[[123 125 128 114 122 116 120 140 121 124 126 136 128]
 [142 141 134  99 131 122 117 138 132 130 131 136 147]
 [111 129 121 117 125 123 115 113 123 127 126 119 123]
 [132 136 138 127 127 130 135 124 135 147 133 129 127]
 [110 136 111 138 123 134 129 123 117 128 130 125 137]
 [133 133 123 126 118 128 122 118 134 132 130 116 121]]
->
[[110 136 111 138 123 134 129 123 117 128 130 125 137]
 [111 129 121 117 125 123 115 113 123 127 126 119 123]
 [123 125 128 114 122 116 120 140 121 124 126 136 128]
 [132 136 138 127 127 130 135 124 135 147 133 129 127]
 [133 133 123 126 118 128 122 118 134 132 130 116 121]
 [142 141 134  99 131 122 117 138 132 130 131 136 147]]

[[147 112 129 111 139 127 127  99 123 124 136 118 101]
 [106 148 121 154 115 113 124 151 122 148 131 146 150]]
->
[[106 148 121 154 115 113 124 151 122 148 131 146 150]
 [147 112 129 111 139 127 127  99 123 124 136 118 101]]

[[129 138 124 126 131 126 130 126 132 111 140 133 133 128]
 [136 144 125 123 132 121 141 123 138 127 129 139 118 117]
 [144 152 122 111 145 117 145 111 121 118 117 138 121 126]
 [128 116 124 132 119 114 115 132 136 113 125 124 121 131]]
->
[[128 116 124 132 119 114 115 132 136 113 125 124 121 131]
 [129 138 124 126 131 126 130 126 132 111 140 133 133 128]
 [136 144 125 123 132 121 141 123 138 127 129 139 118 117]
 [144 152 122 111 145 117 145 111 121 118 117 138 121 126]]

[[113 118 148 132 139 127 122 154 141 128 120]
 [128 127 119 131 135 129 132 130 127 127 134]
 [122 129 113 122 132 124 131 134 119 132 135]
 [149 117 133 138 111 123 121 104 102 124 103]
 [137 127 129 137 156 116 138 111 139 108 139]]
->
[[113 118 148 132 139 127 122 154 141 128 120]
 [122 129 113 122 132 124 131 134 119 132 135]
 [128 127 119 131 135 129 132 130 127 127 134]
 [137 127 129 137 156 116 138 111 139 108 139]
 [149 117 133 138 111 123 121 104 102 124 103]]

[[139 114 120 121 144 108 142 139 126 122 130 122]
 [147 118 146 123 106 142 138 135 131 120 107 134]
 [129 119 133 120 126 134 142 126 146 150 117 111]
 [149 117 125 108 151 112 142 137 139 122 113 116]]
->
[[129 119 133 120 126 134 142 126 146 150 117 111]
 [139 114 120 121 144 108 142 139 126 122 130 122]
 [147 118 146 123 106 142 138 135 131 120 107 134]
 [149 117 125 108 151 112 142 137 139 122 113 116]]

[[125 126 126 118 124 127 131 126 135 127]
 [136 135 124 128 128 113 132 124 131 118]
 [126 102 126 138 125 131 116 140 130 150]]
->
[[125 126 126 118 124 127 131 126 135 127]
 [126 102 126 138 125 131 116 140 130 150]
 [136 135 124 128 128 113 132 124 131 118]]

[[137 119 128 139 130 135 139 125]
 [128 112 131 139 136 151 123 115]
 [122 137 143 139 124 140 127 137]
 [139 129 130 139 125 128 144 132]
 [138 134 124 139 131 121 134 118]
 [124 128 136 139 133 146 125 127]
 [140 132 127 139 131 122 145 127]
 [130 114 125 139 134 152 126 115]
 [129 120 130 139 130 150 129 119]]
->
[[122 137 143 139 124 140 127 137]
 [124 128 136 139 133 146 125 127]
 [128 112 131 139 136 151 123 115]
 [129 120 130 139 130 150 129 119]
 [130 114 125 139 134 152 126 115]
 [137 119 128 139 130 135 139 125]
 [138 134 124 139 131 121 134 118]
 [139 129 130 139 125 128 144 132]
 [140 132 127 139 131 122 145 127]]
